Here is a tiny trained network, its code and every weight. The questions are about switching its units off for an input and a target symbol, where a switched-off unit gives its printed mean instead of its output.

import numpy as np


def w(rows, s, z=0):
    codes = np.array(rows[::2]) - 128.0
    scale = np.full(codes.shape[1], s)
    scale[-1] = z or s
    return codes * scale


def f(y):
    return y / 2 * (1 + np.tanh(0.7978845608 * (y + 0.044715 * y**3)))


def softmax(a):
    e = np.exp(a - a.max(-1, keepdims=True))
    return e / e.sum(-1, keepdims=True)


def log_softmax(a):
    a = a - a.max(-1, keepdims=True)
    return a - np.log(np.exp(a).sum(-1, keepdims=True))


def net(x, mask):
    ids = ['ΓΔΘΨΩαβζηλμξπσφ'.index(c) for c in x.split()]
    T = len(ids)
    res = E[ids] + P[:T]
    q, k, v = (res @ M[0].T for M in (Q, K, V))
    z = softmax(np.where(np.tri(T) > 0, q @ k.T / 2**0.5, -1e9)) @ v
    res = res + np.where(mask[0], z, O[0][:, -1]) @ O[0][:, :-1]
    y = f(res @ A[0][:, :-1].T + A[0][:, -1])
    res = res + np.where(mask[1:13], y, B[0][:, -1]) @ B[0][:, :-1]
    return log_softmax(res[-1] @ U[:, :-1].T + U[:, -1])


Q, K, V, O, A, B = {}, {}, {}, {}, {}, {}
E = w([
[35,24,217],'Γ',
[189,104,95],'Δ',
[235,97,172],'Θ',
[34,247,156],'Ψ',
[109,31,22],'Ω',
[120,192,97],'α',
[32,174,227],'β',
[77,149,120],'ζ',
[128,143,204],'η',
[91,72,64],'λ',
[170,75,221],'μ',
[42,143,37],'ξ',
[145,159,245],'π',
[130,58,242],'σ',
[195,183,151],'φ',
],0.015)
P = w([
[208,157,136],'0',
[232,253,147],'1',
[168,144,141],'2',
[152,123,134],'3',
[131,101,130],'4',
[124,85,132],'5',
[114,78,131],'6',
[107,66,134],'7',
[107,61,130],'8',
],0.0058)
Q[0] = w([
[6,83,211],'head 0',
[101,86,67],'head 0',
],0.017)
K[0] = w([
[75,90,249],'head 0',
[193,128,162],'head 0',
],0.016)
V[0] = w([
[118,122,254],'head 0',
[9,160,105],'head 0',
],0.0036)
O[0] = w([
[215,177,253,250],'head 0',
[185,232,120,74],'head 0',
],0.0041,0.0011)
A[0] = w([
[254,98,157,182],'neuron 0',
[167,85,27,219],'neuron 1',
[162,96,104,69],'neuron 2',
[79,85,86,55],'neuron 3',
[134,216,143,167],'neuron 4',
[100,113,98,9],'neuron 5',
[105,120,123,29],'neuron 6',
[190,125,94,4],'neuron 7',
[165,167,87,81],'neuron 8',
[94,87,198,131],'neuron 9',
[130,92,131,169],'neuron 10',
[21,143,100,118],'neuron 11',
],0.015,0.0027)
B[0] = w([
[49,2,49,254],'neuron 0',
[141,249,225,240],'neuron 1',
[130,197,82,149],'neuron 2',
[174,150,125,157],'neuron 3',
[202,66,181,207],'neuron 4',
[110,143,122,126],'neuron 5',
[126,136,101,117],'neuron 6',
[80,239,68,150],'neuron 7',
[170,158,40,145],'neuron 8',
[64,214,118,198],'neuron 9',
[121,130,144,151],'neuron 10',
[219,103,61,192],'neuron 11',
],0.014,0.0073)
U = w([
[97,180,47,170],'Γ',
[71,158,155,148],'Δ',
[128,118,145,1],'Θ',
[123,113,251,132],'Ψ',
[151,155,158,167],'Ω',
[103,116,69,40],'α',
[194,91,176,87],'β',
[148,85,114,223],'ζ',
[106,69,232,169],'η',
[87,87,146,50],'λ',
[165,123,142,138],'μ',
[180,156,69,129],'ξ',
[144,181,155,28],'π',
[68,102,167,59],'σ',
[146,98,153,235],'φ',
],0.012,0.0075)

Each question gives the input, a string of symbols that net reads in full, and the target symbol t.
The units are the heads (2 rows each of Q, K, V and O) and the neurons (one row each of A and B). Each row of codes is followed by its name. A weight is (code - 128) times the scale printed after its matrix; where a second scale follows, it is the last column's (O, A, B and U).
mask holds one flag per unit, heads first, then neurons. A switched-off unit (its flag False) gives its mean, the last column of its rows in O or B, instead of its output. The means were averaged over made-up inputs and are rounded, as every weight is.
A unit's drop is (log p(t) with every unit on - log p(t) with that unit switched off) / (log p(t) with every unit on - log p(t) with every unit switched off).
The circuit of an input: a set's keep is (log p(t) with only the set's units on - log p(t) with every unit switched off) / (log p(t) with every unit on - log p(t) with every unit switched off). Starting from the 12 units with the biggest drops (on a tie, the unit counted first), units are removed one at a time, each time the one whose removal leaves the highest keep (on an exact tie, the one counted first), for as long as the keep stays at least 0.8.
circuit, biggest first: the units of the circuit, biggest drop first
top k neurons: the k neurons with the biggest drops, biggest first
drop when u is switched off: that unit's drop, to one decimal
input ξ Δ β η λ η ξ Ψ, target β: circuit, biggest first -> neuron 4; neuron 11; head 0
input Δ ζ π β Ψ Δ φ, target ζ: circuit, biggest first -> neuron 1; neuron 0
input β β φ π α Δ Δ, target Γ: circuit, biggest first -> neuron 4
input Δ Δ Δ, target Γ: circuit, biggest first -> neuron 4; neuron 7
input π φ λ Ω Γ, target Δ: top 3 neurons -> neuron 9; neuron 4; neuron 0
input Ψ β Γ Θ, target α: circuit, biggest first -> neuron 0; neuron 7
input μ σ φ β Γ Ω ξ, target ξ: top 4 neurons -> neuron 11; neuron 0; neuron 3; neuron 4
input Ω ξ μ ξ φ φ Ψ, target β: top 2 neurons -> neuron 4; neuron 11
input β φ Θ, target α: drop when neuron 0 is switched off -> 0.5
input φ λ φ β π η φ β σ, target σ: drop when head 0 is switched off -> 0.1
input Ψ Δ ξ π, target η: drop when neuron 11 is switched off -> 0.2
input Δ Θ Ψ β η, target η: drop when head 0 is switched off -> 0.3
